Here is a tiny trained network, its code and every weight. The questions are about switching its units off for an input and a class, where a switched-off unit gives its printed mean instead of its output.

import numpy as np


def w(rows, s, z=0):
    codes = np.array(rows[::2]) - 128.0
    scale = np.full(codes.shape[1], s)
    scale[-1] = z or s
    return codes * scale


def f(y):
    return np.maximum(y, 0)


def log_softmax(a):
    a = a - a.max(-1, keepdims=True)
    return a - np.log(np.exp(a).sum(-1, keepdims=True))


def net(x, mask):
    res = np.array(x, float).reshape(1, 5) / 4 @ E
    y = f(res @ A[0][:, :-1].T + A[0][:, -1])
    res = res + np.where(mask, y, B[0][:, -1]) @ B[0][:, :-1]
    return log_softmax(res[-1] @ U[:, :-1].T + U[:, -1])


A, B = {}, {}
E = w([
[53,222,133,91,71,113,188,131,210,60,107],'x0',
[165,46,62,124,125,179,207,100,223,182,144],'x1',
[122,126,123,128,127,126,125,128,127,129,128],'x2',
[151,136,137,129,133,134,129,126,136,124,130],'x3',
[73,103,207,111,195,164,136,136,134,112,254],'x4',
],0.014)
A[0] = w([
[123,103,135,139,127,133,133,123,102,156,154,81],'N0',
[189,26,97,135,141,145,131,117,123,173,146,141],'N1',
[122,81,146,120,155,132,133,128,124,125,167,130],'N2',
[85,107,109,124,110,120,141,131,96,141,99,206],'N3',
[111,119,94,125,113,142,197,120,226,131,137,2],'N4',
[170,111,162,134,143,131,72,131,23,139,123,240],'N5',
[91,226,156,116,112,125,130,130,125,106,116,130],'N6',
[79,102,196,121,161,141,142,126,144,116,253,127],'N7',
[161,167,135,130,136,130,114,129,143,118,115,197],'N8',
],0.025,0.0096)
B[0] = w([
[120,107,145,130,150,101,134,123,149,131,147,156],'N0',
[83,56,138,132,161,147,120,160,99,87,59,234],'N1',
[153,93,158,124,113,113,130,84,162,111,156,179],'N2',
[146,135,110,124,98,139,123,120,128,112,92,158],'N3',
[189,160,93,123,126,117,125,103,140,214,158,214],'N4',
[183,202,95,121,116,124,141,107,152,210,158,246],'N5',
[92,145,165,135,112,128,125,136,121,54,114,219],'N6',
[102,130,150,132,175,141,122,166,108,134,251,253],'N7',
[130,110,118,121,81,111,146,97,137,110,115,160],'N8',
],0.027,0.04)
U = w([
[196,187,32,99,99,111,188,71,155,193,74,253],'0',
[161,182,139,104,182,130,165,142,160,214,244,163],'1',
[68,179,138,123,52,104,160,117,105,9,51,112],'2',
[28,173,220,131,129,131,136,195,96,27,206,51],'3',
[111,35,76,120,133,156,158,139,106,97,2,110],'4',
[85,6,185,118,204,167,134,187,128,115,184,30],'5',
],0.0076,0.0036)

Each question gives the input, the list of numbers given to net, and the class t.
The units are the neurons (one row each of A and B). Each row of codes is followed by its name. A weight is (code - 128) times the scale printed after its matrix; where a second scale follows, it is the last column's (A, B and U).
mask holds one flag per neuron, in row order. A switched-off neuron (its flag False) gives its mean, the last column of its row in B, instead of its output. The means were averaged over made-up inputs and are rounded, as every weight is.
A unit's drop is (log p(t) with every unit on - log p(t) with that unit switched off) / (log p(t) with every unit on - log p(t) with every unit switched off).
The circuit of an input: a set's keep is (log p(t) with only the set's units on - log p(t) with every unit switched off) / (log p(t) with every unit on - log p(t) with every unit switched off). Starting from all 9 units, units are removed one at a time, each time the one whose removal leaves the highest keep (on an exact tie, the one counted first), for as long as the keep stays at least 0.8.
circuit, biggest first: the units of the circuit, biggest drop first
most important unit: the unit with the biggest drop
top k neurons: the k neurons with the biggest drops, biggest first
drop of u: that unit's drop, to one decimal
input [-3,8,-4,-1,4], class 5: circuit, biggest first	(N1)
input [-7,1,0,5,-6], class 4: circuit, biggest first	(N1, N7)
input [3,0,2,-8,-1], class 2: circuit, biggest first	(N7, N5)
input [0,1,-8,7,-4], class 4: circuit, biggest first	(N5, N7)
input [3,-8,-4,-5,-3], class 2: top 2 neurons	(N7, N6)
input [1,8,-1,-3,-1], class 0: top 3 neurons	(N4, N7, N6)
input [8,4,-8,4,-4], class 0: top 2 neurons	(N7, N4)
input [1,-6,-3,0,2], class 3: top 2 neurons	(N6, N4)
input [0,4,8,2,8], class 5: top 2 neurons	(N5, N1)
input [-6,1,2,7,6], class 5: top 2 neurons	(N1, N4)
input [-1,-7,-2,0,0], class 0: top 2 neurons	(N7, N5)
input [1,-5,6,-3,7], class 3: top 2 neurons	(N4, N6)
input [4,1,6,7,-1], class 0: top 3 neurons	(N7, N1, N4)
input [2,-7,4,0,6], class 3: circuit, biggest first	(N6)
input [3,2,-2,-2,-7], class 0: top 2 neurons	(N7, N1)
input [-4,8,-8,7,-4], class 4: top 2 neurons	(N1, N7)
input [-2,0,-6,5,-2], class 0: top 2 neurons	(N7, N6)
input [1,-6,2,4,-8], class 2: top 2 neurons	(N6, N4)
input [5,-7,8,-3,-5], class 2: drop of N7	0.4
input [-3,-1,-6,-3,-5], class 0: drop of N7	0.6
input [-8,2,-1,-2,6], class 5: drop of N1	3.7
input [-2,2,3,-7,8], class 5: drop of N8	0.0
input [1,-1,-3,1,5], class 3: most important unit	N5
input [-1,7,-4,-3,1], class 5: top 2 neurons	(N1, N5)
